[-18   1  -2   2 -25  13  11 -10 -10  33  17 -11   2  10  16   5  14  -6
   2  22   5  36 -12   1 -24   3  11   3   0  -9  41  11 -20 -13  26 -29
   0  20   2   8   3 -29]  (6):[40]
[ 11  -1  -4  -3 -32  13   3  -1   0  35  12  32  46   4   8 -30 -14 -10
 -11  17  -7  -9   2  14 -21  19  -9 -21   4   7  -2 -13 -26  44  -1 -41
   4  17 -18 -31 -15  11]  (9):[15]
[-21  15 -17  17 -18   5 -15  -9   3  24   1   6  16   6   5  15  -5  -1
 -12  36  18 -44 -16   4 -28   7  14   1  -7 -13 -46   7 -10 -23  -3  14
 -18  10  -9  -5  -2   9]  (6):[21]
[ -3   4  -6  -6 -31  11   0  -4  -4   1   2 -14  14   1  10 -13  25  -3
   3  33   4  31  -8  -5   3  -8  25 -30  -2 -11 -12   8 -28  12   8  24
  -1   0  -2   7  -6 -25]  (6):[21]
[-14  -2  -2   7 -20   9  11 -13 -10  25   9  -9  10   5  12 -14  13 -14
   5  24   9  14 -22   7 -17   0  18  11  30   7  41   9 -19 -23  33  -1
   2  12 -14  13 -20 -34]  (6):[40]
[ -6 -11   5  -3  -1  -4  -2 -11  -6  17  16  26  15   3  10   0  -7   1
  -9  12   0 -26  -7  31   0  -1 -14  -8  -2   5  18 -12 -25 -11  12 -42
  -7  10  -7 -11   6  57]  (9):[30]
[  4  23   1   8  -8   7  24 -10 -17   5  -8  24  11 -15 -26  37 -19   6
   4  12   5  20  11 -15  27 -11  17  12   0  24 -87   7  -4 -24 -32 -41
   2  -7   1   2 -40 -19]  (11):[26]
[ -1  11 -10   0  -3  -9   9   6  10 -13  -8  23   3  -5  -4  16  -5 -23
  10  -3  12 -14  -5  14  40  -5  18  17   3   9 -87  19  -1 -21 -11 -34
 -13  23   2  10 -12  -8]  (11):[29]
[ -1  12  33 -11  18   8  28  11  -5 -14   3  29  21 -12  -9 -12  -5 -19
   6  19   8 -42   3  23  19  18  29  -2   2   3 -87   2 -12  -4  -1 -14
   1 -19  -6   5 -28 -12]  (11):[26]
[-11   4  18   6 -37   3  -9 -12  10  27  15 -21 -11   4   6  26  24   3
   6  26  11   4 -14   6 -10  -2  16   7  -2 -20  18  13  -4 -11  22  31
  -4  13 -10  -7  -4 -14]  (6):[21]
[-13 -10  14   1 -39  10 -10  -7   1  35  -1  13   2   5   6  27  -6  -6
  -5  16  11   1 -17   0 -14   1   9   6  -3  -7 -21   1  20 -28  24 -18
   0  17  -8  -2   4  17]  (6):[40]
[ -6  -5  21  15 -41  -2  -8 -11   6  17  13  23  27   4   2 -71  -4   1
  -2  14  -1 -20  -1  -6 -16  11  12 -27   0   8   6  12 -38  32   6 -24
  -5  22 -13 -22 -18 -16]  (9):[15]
[  3   9   0  -3  -9  32  26  23 -15   8  -9  33  15   9 -16  33 -16 -31
   6 -12   2  23   6   5  22  -9  18  19   1  20 -87   3  -9 -23  15 -54
  -6  -5   2  13 -29 -40]  (11):[26]
[ -1   7  14  13 -11   0  -1 -11  -5  29   2  13  32  -2  -2  28  -9  -2
 -41   7 -10   7   4  -1 -23  12   2 -18   0   6   3 -21  -9  22   7 -29
   0  -3   0 -20 -13   2]  (9):[15]
[  6 -12  12   1   5 -17 -13  -6   7   7 -12  29  30  -4  -4  30  -5 -13
  -1  -3 -10   3  -7  -8 -25  13 -20 -24   0  23 -25 -14 -14  11  19 -18
   0  18  -7 -36   1  14]  (9):[22]
[ -6  22  -6   2 -24   2  18   4  21   9 -10  39 -12  -7 -14  -9  -2 -18
   6  -7  16 -31  -3  31  54  -3  20  18   0  25 -87  21  -4 -20 -12 -45
 -10 -13   5  21 -30  17]  (11):[29]
[  2   7  21  -4 -23  18  28  -9 -18  11  -5  -1  17  -9  -6  35   0 -15
  13  22   2  37   0  18   7 -17  31  -7   4  16 -36   1  -3  -2   7 -16
  -4  -5   5  17 -22 -50]  (11):[26]
[-19   0  -6   5 -32   3   8  -9   2   8  22 -39 -13  -4   5   7  15   2
   2  30  18  26 -13 -11 -25 -10  15  11  -1 -12  34   8 -11 -22  27   2
   8  14   1   0  -6 -47]  (6):[32]
[ -4 -17 -12   5 -32  -1 -14  -8  12  12  -6  -6  -4   2  11  14  13  -6
   7  16  11  23  -3 -33  -2   2  19  15   1  -6  -3   9   4  -4  10  41
   1  13   2   8  -7 -50]  (6):[21]
[ -3  -4  -6  -1 -22   1  -6 -14  22  25   2  -6   9  18   5 -43   6   2
 -17 -12   1 -14 -13 -12 -20  18  -4  -8  -4   4  36 -10 -14  13  28  -4
   3  27 -12 -14  -3 -39]  (9):[22]
[ -2  -2   4   2   9  -3  -9  -6   8  10  -1  21  27  -8  20  20   1  -9
  -9 -12  -1 -29 -28  15 -22  21 -10 -22   1   4  18  -8 -20  15  14 -19
 -16  20  -5 -17  11  22]  (9):[30]
[ -2   8  16  -9 -27  21  14   4  12  21 -24  -1  -3   0 -14  38   9 -30
  17 -14   2  -2  -8  12  22   7  20   6  -5  15 -62   8  16 -15  15 -27
  -1  -9   3  20 -10 -52]  (11):[26]
[-22   6 -14  -3 -35  16  15 -15   0   5  26   1  -7   2  -2 -20  10  -3
  -6  46  16  18  -7  15 -17   1  26   7  -3  -1 -18  20 -15 -50  -3 -10
   2  20   0  -2 -21 -23]  (6):[32]
[-12   6   6   0  10  14  -8   2  -3  26  -3  38  11  -3 -25  20 -17 -13
  -7   2  16 -56   3  24  18 -11  10   5   1  14 -84  18  -4 -28 -24 -45
  -7 -17   9  15 -38   5]  (11):[19]
[-18   0 -17  -2 -20  17   6 -10 -12  -2  11 -26 -10  -2   6  -5  13   2
 -10  27  -1  41  -5 -14 -25  -2   4   8   8 -12  65   6 -10 -17  16  27
  11   5  -7   6  -4 -53]  (6):[32]
[ -6  11  14  -5  -6  15   7   9  -2  14 -13  41   0 -33 -19  27 -16 -23
   7 -19   6 -34  -7  25  31  -7  32  12  -3   5 -87  12  14 -34 -15 -51
 -13  -1  -3   6 -29  27]  (11):[29]
[  8   5   9  -2   5  29   9   8 -13  14  -1  19   3   1  -9 -20  -2 -24
  11   5   5 -45  14  14  43   9  20   4   0   0 -44  14   3 -15 -16  -5
  -5 -22   3  31 -26  10]  (11):[19]
[ 15  -8  26  15 -16  -4  -1 -17   7  41  10  11   0   4   8  30   3  -8
   0 -30  -5  -6  -8  -1 -15  15  -5 -24  -3   6  36 -12  -2  22  21  -5
   2   3  -6 -25  -5  30]  (9):[22]
[ -8   6   2   3  -8   7   9  -7  -1  -5 -23  19   6   3   3  70   2 -22
  25   0  16   3  -3  31  17  -8  13   1   2  12 -82   7   0 -13   2 -20
 -12  -3   6  -3 -14   5]  (11):[26]
[ 19  13  31  -4 -20  14  22  -5   0  11 -21  17  13   0 -12  61   0 -29
  24  16   4  -8  -6  30  13  -8  37  -4  -3   1 -87  12  10  -7  -8 -23
  -4 -11   4  12 -25 -11]  (11):[26]
[ -9   2  -7  -4   7  -3 -32  -2   0  -7  -1  25  15   9   9  -2  17   3
  -4  24  -1 -20 -17  18 -21   9  -4 -16   9   4 -18  -1 -22  -5  10 -40
  -5   9   0 -13  -9  33]  (9):[30]
[ -4  -2   6   3 -10  -8   9  -7   4   4  23   7   8  -1   0 -41  -8   1
  -9  -6  -5 -30   1  17  -5   9  -7 -16   1   6  27 -10 -12  20   1  -8
   0   3  -6   8  -4   9]  (9):[30]

[ 14  -7   2 -14   5 -27  10   6  16  -4  -6  15  12 -11   2  -6  10 -12
   8 -11 -12   3  -4  19   3 -13   0  -2  32  -9   3   3 -14  14   9   5
   6  -5  13   4  12  -7]  (24):[81]
[  2  10  13  -9  -4 -23   9  15   7   0  13  23  20 -11   4  10  25  -3
  -7   6  -1  -8  -4   5   4  -5  -8   4  22  -5  14   4 -13   1   0 -28
  20 -19   6  -5  -4  -6]  (24):[81]
[ -2   4  16  -9  13 -26  -1   4  25  14  -8  45   9  -3  16   8  14 -14
  -9 -20   6 -32 -14  21  14   1 -24   8   4  -7  30  -6 -10  23  13 -20
  15  10   4  -8  -1   6]  (24):[82]
[ 14  -5   6  -7  19 -10  10  18  -8  27   1  31   0   4  30   4  33   4
   2  -6   3 -45  -8   9  -7   1 -14   0  13  -9  14 -16  -9   2   3 -14
  19   1   1  -4  16  -3]  (24):[91]
[  6   5   9  -1   8 -16   8  11  13  10 -10  26  -3 -14   7   2  25  -4
   3 -12  -2  -1  -7  16  -3   2 -16  -7  20  -7   5 -12 -23  23   8  -2
  18  -7   4   1  17  12]  (24):[81]
